Below are the code and all the weights of a small trained network. Each question names an input and a class and asks about switching units off, where a switched-off unit gives its printed mean instead of its output.

import numpy as np


def w(rows, s, z=0):
    codes = np.array(rows[::2]) - 128.0
    scale = np.full(codes.shape[1], s)
    scale[-1] = z or s
    return codes * scale


def f(y):
    return y / 2 * (1 + np.tanh(0.7978845608 * (y + 0.044715 * y**3)))


def log_softmax(a):
    a = a - a.max(-1, keepdims=True)
    return a - np.log(np.exp(a).sum(-1, keepdims=True))


def net(x, mask):
    res = np.array(x, float).reshape(1, 4) / 4 @ E
    y = f(res @ A[0][:, :-1].T + A[0][:, -1])
    res = res + np.where(mask, y, B[0][:, -1]) @ B[0][:, :-1]
    return log_softmax(res[-1] @ U[:, :-1].T + U[:, -1])


A, B = {}, {}
E = w([
[61,26,87],'x0',
[200,90,60],'x1',
[79,163,11],'x2',
[126,127,125],'x3',
],0.011)
A[0] = w([
[84,166,79,98],'n0',
[42,7,80,62],'n1',
[159,202,129,59],'n2',
[98,154,66,118],'n3',
[183,215,121,153],'n4',
[99,73,143,114],'n5',
[234,236,130,4],'n6',
[148,197,136,140],'n7',
[112,63,43,165],'n8',
[241,93,64,172],'n9',
[108,206,68,55],'n10',
[22,148,81,53],'n11',
[98,182,74,127],'n12',
[168,175,125,132],'n13',
[135,75,189,191],'n14',
[12,212,196,128],'n15',
[152,192,163,159],'n16',
[122,142,45,98],'n17',
[67,190,68,91],'n18',
[100,125,170,98],'n19',
[179,68,213,43],'n20',
[228,76,114,198],'n21',
],0.012,0.0035)
B[0] = w([
[214,133,200,175],'n0',
[125,72,84,253],'n1',
[142,12,63,161],'n2',
[191,159,183,182],'n3',
[64,75,87,186],'n4',
[131,4,115,165],'n5',
[119,79,81,199],'n6',
[120,68,51,165],'n7',
[105,159,95,229],'n8',
[15,190,255,213],'n9',
[173,125,152,179],'n10',
[153,93,155,198],'n11',
[159,137,176,181],'n12',
[109,103,78,156],'n13',
[168,128,102,187],'n14',
[45,172,167,216],'n15',
[143,67,70,174],'n16',
[154,122,182,191],'n17',
[192,130,169,194],'n18',
[123,163,131,146],'n19',
[241,147,193,195],'n20',
[63,201,134,196],'n21',
],0.0068,0.012)
U = w([
[100,43,104,90],'0',
[230,144,210,59],'1',
[1,181,206,103],'2',
[101,132,156,254],'3',
],0.0096,0.0068)

Each question gives the input, the list of numbers given to net, and the class t.
The units are the neurons (one row each of A and B). Each row of codes is followed by its name. A weight is (code - 128) times the scale printed after its matrix; where a second scale follows, it is the last column's (A, B and U).
mask holds one flag per neuron, in row order. A switched-off neuron (its flag False) gives its mean, the last column of its row in B, instead of its output. The means were averaged over made-up inputs and are rounded, as every weight is.
A unit's drop is (log p(t) with every unit on - log p(t) with that unit switched off) / (log p(t) with every unit on - log p(t) with every unit switched off).
The circuit of an input: a set's keep is (log p(t) with only the set's units on - log p(t) with every unit switched off) / (log p(t) with every unit on - log p(t) with every unit switched off). Starting from the 12 units with the biggest drops (on a tie, the unit counted first), units are removed one at a time, each time the one whose removal leaves the highest keep (on an exact tie, the one counted first), for as long as the keep stays at least 0.8.
circuit, biggest first: the units of the circuit, biggest drop first
top k neurons: the k neurons with the biggest drops, biggest first
drop of u: that unit's drop, to one decimal
input [2,8,6,2], class 2: circuit, biggest first -> n9
input [-8,-3,8,2], class 0: top 2 neurons -> n4, n2
input [-3,-2,1,2], class 0: circuit, biggest first -> n9, n21, n20
input [4,6,-3,3], class 2: circuit, biggest first -> n9, n21
input [4,-8,-8,-5], class 1: top 2 neurons -> n20, n9
input [-7,7,-3,-8], class 3: top 2 neurons -> n9, n21
input [6,-6,0,6], class 0: top 3 neurons -> n9, n1, n5
input [4,-1,-6,-1], class 1: top 2 neurons -> n20, n4
input [7,8,7,5], class 2: top 2 neurons -> n9, n8
input [-4,5,-3,-5], class 2: drop of n15 -> -0.1
input [-5,-4,5,5], class 0: drop of n7 -> 0.3
input [3,-5,6,-6], class 1: drop of n13 -> 0.0
